Below is a small trained network, with its code and all its weights. Each question gives an input and a class and asks what happens when units are switched off, that is, made to give their printed mean instead of their output.

import numpy as np


def w(rows, s, z=0):
    codes = np.array(rows[::2]) - 128.0
    scale = np.full(codes.shape[1], s)
    scale[-1] = z or s
    return codes * scale


def f(y):
    return np.maximum(y, 0)


def log_softmax(a):
    a = a - a.max(-1, keepdims=True)
    return a - np.log(np.exp(a).sum(-1, keepdims=True))


def net(x, mask):
    res = np.array(x, float).reshape(1, 3) / 4 @ E
    y = f(res @ A[0][:, :-1].T + A[0][:, -1])
    res = res + np.where(mask, y, B[0][:, -1]) @ B[0][:, :-1]
    return log_softmax(res[-1] @ U[:, :-1].T + U[:, -1])


A, B = {}, {}
E = w([
[47,72,182,126,100,28],'x0',
[174,24,238,157,146,241],'x1',
[69,123,86,165,1,195],'x2',
],0.0094)
A[0] = w([
[151,101,106,133,123,114,40],'N0',
[81,47,181,167,103,59,50],'N1',
[215,160,110,155,141,196,86],'N2',
[213,114,212,74,242,88,126],'N3',
[211,115,73,140,141,190,68],'N4',
[84,22,182,126,113,70,81],'N5',
[92,96,130,201,28,207,120],'N6',
[174,2,218,192,132,199,5],'N7',
],0.0096,0.0016)
B[0] = w([
[125,108,158,122,156,115,128],'N0',
[165,216,174,58,89,176,193],'N1',
[187,212,189,113,120,181,191],'N2',
[48,14,76,102,231,170,230],'N3',
[166,165,191,82,117,169,184],'N4',
[202,185,201,89,132,206,197],'N5',
[2,38,87,97,213,180,216],'N6',
[199,172,14,195,62,7,247],'N7',
],0.0096,0.013)
U = w([
[61,46,120,121,154,167,249],'0',
[175,200,245,106,119,169,28],'1',
[142,185,48,166,109,8,101],'2',
],0.016,0.0022)

Each question gives the input, the list of numbers given to net, and the class t.
The units are the neurons (one row each of A and B). Each row of codes is followed by its name. A weight is (code - 128) times the scale printed after its matrix; where a second scale follows, it is the last column's (A, B and U).
mask holds one flag per neuron, in row order. A switched-off neuron (its flag False) gives its mean, the last column of its row in B, instead of its output. The means were averaged over made-up inputs and are rounded, as every weight is.
A unit's drop is (log p(t) with every unit on - log p(t) with that unit switched off) / (log p(t) with every unit on - log p(t) with every unit switched off).
The circuit of an input: a set's keep is (log p(t) with only the set's units on - log p(t) with every unit switched off) / (log p(t) with every unit on - log p(t) with every unit switched off). Starting from all 8 units, units are removed one at a time, each time the one whose removal leaves the highest keep (on an exact tie, the one counted first), for as long as the keep stays at least 0.8.
circuit, biggest first: the units of the circuit, biggest drop first
unit that matters most: the unit with the biggest drop
k most important neurons: the k neurons with the biggest drops, biggest first
drop of u: that unit's drop, to one decimal
input [-8,-4,-5], class 1: unit that matters most -> N2
input [6,-5,5], class 1: circuit, biggest first -> N7, N3
input [7,4,-3], class 1: 2 most important neurons -> N5, N1
input [-3,0,-4], class 0: 3 most important neurons -> N3, N7, N5
input [-2,-3,-3], class 0: 4 most important neurons -> N7, N1, N5, N2
input [-2,-2,-6], class 0: 2 most important neurons -> N7, N3
input [-2,8,7], class 2: 2 most important neurons -> N7, N3
input [-2,8,4], class 2: drop of N7 -> 1.6
input [8,-8,7], class 1: drop of N1 -> 0.4
input [-8,-6,-1], class 1: drop of N7 -> 0.5
input [0,-6,7], class 0: 2 most important neurons -> N7, N6
input [1,-5,7], class 0: 2 most important neurons -> N7, N6
